Below is a small trained network, with its code and all its weights. Each question gives an input and a target symbol and asks what happens when units are switched off, that is, made to give their printed mean instead of their output.

import numpy as np


def w(rows, s, z=0):
    codes = np.array(rows[::2]) - 128.0
    scale = np.full(codes.shape[1], s)
    scale[-1] = z or s
    return codes * scale


def norm(h):
    return h / np.sqrt((h * h).mean(-1, keepdims=True) + 1e-5)


def f(y):
    return y / 2 * (1 + np.tanh(0.7978845608 * (y + 0.044715 * y**3)))


def softmax(a):
    e = np.exp(a - a.max(-1, keepdims=True))
    return e / e.sum(-1, keepdims=True)


def log_softmax(a):
    a = a - a.max(-1, keepdims=True)
    return a - np.log(np.exp(a).sum(-1, keepdims=True))


def net(x, mask):
    ids = ['ΘΣΦΩεζλξτ'.index(c) for c in x.split()]
    T = len(ids)
    res = E[ids] + P[:T]
    u = 0
    for l in range(3):
        r = norm(res)
        for j in range(2):
            rows = slice(3 * j, 3 * j + 3)
            q, k, v = (r @ M[l][rows].T for M in (Q, K, V))
            z = softmax(np.where(np.tri(T) > 0, q @ k.T / 3**0.5, -1e9)) @ v
            o = O[l][rows]
            res = res + np.where(mask[u + j], z, o[:, -1]) @ o[:, :-1]
        u += 2
        y = f(norm(res) @ A[l][:, :-1].T + A[l][:, -1])
        res = res + np.where(mask[u : u + 4], y, B[l][:, -1]) @ B[l][:, :-1]
        u += 4
    return log_softmax(norm(res)[-1] @ U[:, :-1].T + U[:, -1])


Q, K, V, O, A, B = {}, {}, {}, {}, {}, {}
E = w([
[57,23,21],'Θ',
[93,142,180],'Σ',
[151,142,109],'Φ',
[157,145,151],'Ω',
[125,116,221],'ε',
[247,134,141],'ζ',
[165,142,166],'λ',
[197,142,119],'ξ',
[172,142,126],'τ',
],0.013)
P = w([
[3,18,184],'0',
[166,209,152],'1',
[148,205,143],'2',
[110,190,138],'3',
[111,194,126],'4',
[89,178,152],'5',
[79,171,170],'6',
[80,164,157],'7',
[101,149,173],'8',
],0.0055)
Q[0] = w([
[183,89,72],'L0H0',
[101,123,195],'L0H0',
[165,224,86],'L0H0',
[77,131,76],'L0H1',
[236,155,97],'L0H1',
[193,130,254],'L0H1',
],0.01)
K[0] = w([
[231,113,2],'L0H0',
[29,130,211],'L0H0',
[213,253,104],'L0H0',
[177,206,212],'L0H1',
[72,80,170],'L0H1',
[82,2,26],'L0H1',
],0.0072)
V[0] = w([
[167,210,116],'L0H0',
[172,153,141],'L0H0',
[60,163,160],'L0H0',
[114,160,190],'L0H1',
[1,153,75],'L0H1',
[102,98,132],'L0H1',
],0.0092)
O[0] = w([
[123,67,190,157],'L0H0',
[126,151,183,221],'L0H0',
[176,92,105,251],'L0H0',
[156,161,200,253],'L0H1',
[3,75,157,65],'L0H1',
[25,186,94,236],'L0H1',
],0.0069,0.0022)
A[0] = w([
[202,133,67,4],'L0N0',
[163,197,68,122],'L0N1',
[171,1,184,93],'L0N2',
[54,138,171,141],'L0N3',
],0.0077,0.0026)
B[0] = w([
[95,34,95,102],'L0N0',
[3,99,202,136],'L0N1',
[37,212,143,142],'L0N2',
[235,39,112,251],'L0N3',
],0.0054,0.0024)
Q[1] = w([
[246,111,229],'L1H0',
[102,123,2],'L1H0',
[217,115,158],'L1H0',
[156,124,161],'L1H1',
[119,188,188],'L1H1',
[88,94,2],'L1H1',
],0.01)
K[1] = w([
[117,118,52],'L1H0',
[108,159,213],'L1H0',
[129,130,101],'L1H0',
[114,91,94],'L1H1',
[106,18,134],'L1H1',
[150,252,183],'L1H1',
],0.011)
V[1] = w([
[128,142,140],'L1H0',
[115,153,172],'L1H0',
[102,140,144],'L1H0',
[107,141,191],'L1H1',
[136,199,96],'L1H1',
[2,174,153],'L1H1',
],0.0082)
O[1] = w([
[151,124,131,151],'L1H0',
[119,135,183,200],'L1H0',
[124,150,163,149],'L1H0',
[139,160,157,252],'L1H1',
[129,255,49,52],'L1H1',
[34,186,147,187],'L1H1',
],0.0078,0.0026)
A[1] = w([
[137,98,132,99],'L1N0',
[96,90,215,251],'L1N1',
[115,144,2,253],'L1N2',
[16,110,113,91],'L1N3',
],0.0083,0.0023)
B[1] = w([
[85,140,105,128],'L1N0',
[199,125,30,253],'L1N1',
[193,175,168,130],'L1N2',
[253,45,151,148],'L1N3',
],0.0059,0.0063)
Q[2] = w([
[185,138,171],'L2H0',
[252,74,207],'L2H0',
[92,105,129],'L2H0',
[145,132,126],'L2H1',
[118,135,127],'L2H1',
[116,135,145],'L2H1',
],0.015)
K[2] = w([
[76,25,22],'L2H0',
[46,19,1],'L2H0',
[98,89,246],'L2H0',
[60,120,100],'L2H1',
[165,93,102],'L2H1',
[154,157,82],'L2H1',
],0.0089)
V[2] = w([
[78,133,49],'L2H0',
[103,88,30],'L2H0',
[49,2,118],'L2H0',
[145,134,135],'L2H1',
[143,102,84],'L2H1',
[168,89,161],'L2H1',
],0.01)
O[2] = w([
[65,191,30,2],'L2H0',
[121,141,35,41],'L2H0',
[14,49,39,125],'L2H0',
[98,142,117,164],'L2H1',
[255,129,129,72],'L2H1',
[134,99,125,225],'L2H1',
],0.0084,0.0039)
A[2] = w([
[96,54,132,2],'L2N0',
[254,247,185,248],'L2N1',
[65,120,30,87],'L2N2',
[251,142,214,209],'L2N3',
],0.009,0.0027)
B[2] = w([
[14,223,177,137],'L2N0',
[17,121,2,253],'L2N1',
[219,144,15,157],'L2N2',
[80,84,48,254],'L2N3',
],0.006,0.0092)
U = w([
[79,35,220,95],'Θ',
[187,179,196,251],'Σ',
[1,85,101,17],'Φ',
[198,134,106,139],'Ω',
[31,226,131,207],'ε',
[105,121,98,31],'ζ',
[185,221,53,158],'λ',
[79,139,6,183],'ξ',
[172,35,79,106],'τ',
],0.013,0.0028)

Each question gives the input, a string of symbols that net reads in full, and the target symbol t.
The units are the heads (3 rows each of Q, K, V and O) and the neurons (one row each of A and B). Each row of codes is followed by its name. A weight is (code - 128) times the scale printed after its matrix; where a second scale follows, it is the last column's (O, A, B and U).
mask holds one flag per unit, layer by layer, with each layer's heads first. A switched-off unit (its flag False) gives its mean, the last column of its rows in O or B, instead of its output. The means were averaged over made-up inputs and are rounded, as every weight is.
A unit's drop is (log p(t) with every unit on - log p(t) with that unit switched off) / (log p(t) with every unit on - log p(t) with every unit switched off).
The circuit of an input: a set's keep is (log p(t) with only the set's units on - log p(t) with every unit switched off) / (log p(t) with every unit on - log p(t) with every unit switched off). Starting from the 12 units with the biggest drops (on a tie, the unit counted first), units are removed one at a time, each time the one whose removal leaves the highest keep (on an exact tie, the one counted first), for as long as the keep stays at least 0.8.
units of the circuit, in order: the units of the circuit, biggest drop first
unit that matters most: the unit with the biggest drop
k most important neurons: the k neurons with the biggest drops, biggest first
top k neurons in layer l: the k neurons of layer l with the biggest drops, biggest first
which heads matter: for each layer, one digit per head in row order, 1 if its drop is at least 0.15 and else 0, layers parted by /
drop of u: that unit's drop, to one decimal
input ε λ τ ξ λ τ Φ, target Θ: unit that matters most -> L2H0
input Ω ε ε τ ε λ, target τ: units of the circuit, in order -> (L0H0, L1H1)
input Σ λ τ, target Φ: which heads matter -> 01 / 01 / 10
input λ ε ξ ζ ξ, target Σ: which heads matter -> 01 / 00 / 10
input Ω Σ λ ξ ε, target τ: which heads matter -> 10 / 01 / 00
input Σ Ω ε ε τ ε τ ξ λ, target Φ: units of the circuit, in order -> (L2H0, L0H1)
input ξ ξ ε ε Ω, target λ: which heads matter -> 11 / 01 / 10
input τ ε λ Ω λ ε ε, target ε: units of the circuit, in order -> (L1H1, L0H0, L0N1)
input Σ λ ξ λ ε ε Φ ε ε, target Φ: units of the circuit, in order -> (L2H0, L0H0, L1H1)
input Σ ε λ ε τ ε ε λ ξ, target Φ: units of the circuit, in order -> (L0H1, L1H1)
input ξ ε τ ε ξ Φ ξ ξ ζ, target λ: top 2 neurons in layer 0 -> (L0N3, L0N0)
input λ λ ξ ε λ ε ε, target Σ: units of the circuit, in order -> (L2H0, L0H1)
input ξ τ λ λ Φ, target λ: 4 most important neurons -> (L0N3, L2N1, L1N2, L0N1)
input ε λ Ω ε Θ ξ ε Σ, target ξ: top neuron in layer 2 -> (L2N2)
input τ ε Ω Φ, target ε: which heads matter -> 00 / 01 / 00
input τ Ω ε ζ ε ε ξ, target ε: units of the circuit, in order -> (L1H1, L0N1, L0H0)
input Φ ε ε ε Ω λ Σ, target ξ: units of the circuit, in order -> (L0H0, L2H0)
input Ω Θ λ ε Ω, target τ: top 2 neurons in layer 2 -> (L2N1, L2N3)
input ξ ε ε ζ λ ξ, target λ: 3 most important neurons -> (L0N3, L2N1, L1N2)
input Φ λ τ ε, target ξ: unit that matters most -> L0N3
input ξ ε λ λ, target λ: units of the circuit, in order -> (L0H1, L2H0, L2N1)
input Σ Φ ε, target Φ: top 2 neurons in layer 1 -> (L1N1, L1N3)
input τ τ ε, target ε: 2 most important neurons -> (L0N1, L2N1)
input λ Ω Φ ε, target Σ: drop of L2H0 -> 1.4
